Below are the code and all the weights of a small trained network. Each question names an input and a class and asks about switching units off, where a switched-off unit gives its printed mean instead of its output.

import numpy as np


def w(rows, s, z=0):
    codes = np.array(rows[::2]) - 128.0
    scale = np.full(codes.shape[1], s)
    scale[-1] = z or s
    return codes * scale


def norm(h):
    return h / np.sqrt((h * h).mean(-1, keepdims=True) + 1e-5)


def f(y):
    return np.maximum(y, 0)


def log_softmax(a):
    a = a - a.max(-1, keepdims=True)
    return a - np.log(np.exp(a).sum(-1, keepdims=True))


def net(x, mask):
    res = np.array(x, float).reshape(1, 5) / 4 @ E
    u = 0
    for l in range(3):
        y = f(norm(res) @ A[l][:, :-1].T + A[l][:, -1])
        res = res + np.where(mask[u : u + 3], y, B[l][:, -1]) @ B[l][:, :-1]
        u += 3
    return log_softmax(norm(res)[-1] @ U[:, :-1].T + U[:, -1])


A, B = {}, {}
E = w([
[61,3,45,153,157,76,48,102,63,196,146,126],'x0',
[142,177,173,195,253,116,79,88,226,189,86,147],'x1',
[233,92,138,141,104,84,153,183,151,219,142,168],'x2',
[134,57,137,200,143,148,159,180,187,2,58,127],'x3',
[204,173,6,129,191,125,126,123,78,85,157,79],'x4',
],0.0076)
A[0] = w([
[57,183,152,106,102,171,51,3,80,41,65,51,22],'0.n1',
[20,78,224,58,133,111,162,161,165,172,96,159,2],'0.n2',
[93,111,198,186,181,147,116,100,41,105,139,148,99],'0.n3',
],0.0068,0.0054)
B[0] = w([
[204,87,162,160,90,7,199,137,180,188,175,100,253],'0.n1',
[104,189,27,30,228,114,208,236,80,108,81,38,226],'0.n2',
[145,103,99,233,133,118,25,144,196,131,151,170,185],'0.n3',
],0.012,0.0036)
A[1] = w([
[115,24,133,177,94,186,85,172,182,35,93,127,95],'1.n1',
[119,63,144,133,179,196,131,148,120,37,77,80,101],'1.n2',
[80,67,94,87,1,170,191,89,82,63,168,151,2],'1.n3',
],0.0085,0.0045)
B[1] = w([
[149,182,72,124,39,37,96,77,131,247,147,188,253],'1.n1',
[78,220,136,38,153,122,111,60,7,132,96,64,224],'1.n2',
[48,135,76,208,188,213,187,121,212,139,104,246,231],'1.n3',
],0.011,0.0046)
A[2] = w([
[22,2,192,217,232,186,42,209,48,52,170,124,3],'2.n1',
[170,245,219,138,49,227,187,136,169,11,109,89,25],'2.n2',
[47,148,142,53,126,198,115,84,173,180,240,104,11],'2.n3',
],0.0066,0.0023)
B[2] = w([
[63,54,132,45,68,135,78,101,220,146,59,136,153],'2.n1',
[69,53,98,140,135,154,53,83,168,216,156,40,253],'2.n2',
[147,251,173,154,121,54,53,71,83,141,163,215,170],'2.n3',
],0.014,0.0042)
U = w([
[74,96,114,109,68,161,80,86,111,193,141,127,195],'0',
[133,212,162,71,50,66,142,56,66,139,120,178,128],'1',
[131,175,37,76,198,146,197,180,81,88,135,37,175],'2',
[73,164,148,212,160,169,158,104,181,134,109,216,144],'3',
[203,69,181,144,11,84,176,193,155,146,154,146,200],'4',
[148,109,159,120,87,147,172,76,69,88,102,100,42],'5',
[169,45,193,81,170,194,195,65,49,9,73,159,2],'6',
],0.011,0.006)

Each question gives the input, the list of numbers given to net, and the class t.
The units are the neurons (one row each of A and B). Each row of codes is followed by its name. A weight is (code - 128) times the scale printed after its matrix; where a second scale follows, it is the last column's (A, B and U).
mask holds one flag per neuron, layer by layer. A switched-off neuron (its flag False) gives its mean, the last column of its row in B, instead of its output. The means were averaged over made-up inputs and are rounded, as every weight is.
A unit's drop is (log p(t) with every unit on - log p(t) with that unit switched off) / (log p(t) with every unit on - log p(t) with every unit switched off).
The circuit of an input: a set's keep is (log p(t) with only the set's units on - log p(t) with every unit switched off) / (log p(t) with every unit on - log p(t) with every unit switched off). Starting from all 9 units, units are removed one at a time, each time the one whose removal leaves the highest keep (on an exact tie, the one counted first), for as long as the keep stays at least 0.8.
circuit, biggest first: the units of the circuit, biggest drop first
unit that matters most: the unit with the biggest drop
k most important neurons: the k neurons with the biggest drops, biggest first
k most important neurons of layer l: the k neurons of layer l with the biggest drops, biggest first
input [4,3,0,6,-2], class 1: most important neuron of layer 2 -> [2.n2]
input [-7,-2,7,-4,7], class 0: circuit, biggest first -> [2.n2; 0.n2; 1.n1]
input [-7,5,-6,5,7], class 0: 3 most important neurons -> [2.n2; 0.n2; 0.n1]
input [2,-5,2,-8,6], class 1: circuit, biggest first -> [2.n3; 2.n2]
input [3,4,7,-2,0], class 4: circuit, biggest first -> [1.n2; 2.n2]
input [5,-6,3,2,4], class 3: circuit, biggest first -> [1.n3; 0.n2; 0.n1]
input [1,6,8,-2,1], class 4: 3 most important neurons -> [1.n3; 1.n2; 2.n2]
input [0,2,6,6,5], class 1: 4 most important neurons -> [0.n1; 0.n2; 1.n1; 1.n2]
input [3,3,6,-5,-6], class 2: circuit, biggest first -> [0.n2; 1.n1]
input [-3,8,-3,7,-8], class 2: 2 most important neurons -> [0.n2; 1.n2]
input [-6,0,-2,-5,-2], class 0: 2 most important neurons of layer 1 -> [1.n1; 1.n2]
input [-7,-4,-3,-7,-5], class 0: 3 most important neurons -> [2.n2; 1.n1; 1.n2]
input [-6,4,-1,-6,-4], class 0: circuit, biggest first -> [2.n2; 1.n1]
input [4,-3,-8,8,-4], class 1: unit that matters most -> 1.n1
input [4,-8,3,-1,7], class 3: circuit, biggest first -> [1.n3; 0.n2; 0.n1]
input [-5,-5,-8,2,-6], class 4: 2 most important neurons -> [0.n1; 1.n2]
input [-7,4,4,1,7], class 0: circuit, biggest first -> [2.n2; 0.n2; 0.n1]
input [-1,6,-2,6,-6], class 1: circuit, biggest first -> [1.n1; 1.n2]
input [-8,-5,-6,-1,-4], class 0: 2 most important neurons -> [2.n2; 0.n1]
input [4,6,-5,-6,-8], class 2: circuit, biggest first -> [0.n2]
input [2,2,-1,-7,1], class 1: 2 most important neurons of layer 2 -> [2.n3; 2.n2]
input [-8,-8,7,8,-8], class 0: 3 most important neurons -> [2.n2; 0.n1; 1.n2]
input [1,-4,-6,7,1], class 1: 3 most important neurons -> [1.n1; 1.n2; 2.n2]
input [0,-7,-6,-2,-3], class 3: 2 most important neurons of layer 1 -> [1.n3; 1.n1]
input [-1,3,-2,8,-5], class 1: 2 most important neurons of layer 1 -> [1.n1; 1.n2]
input [7,-8,-4,-6,6], class 3: 2 most important neurons of layer 1 -> [1.n3; 1.n2]
input [1,-1,-7,-4,1], class 4: circuit, biggest first -> [0.n1]
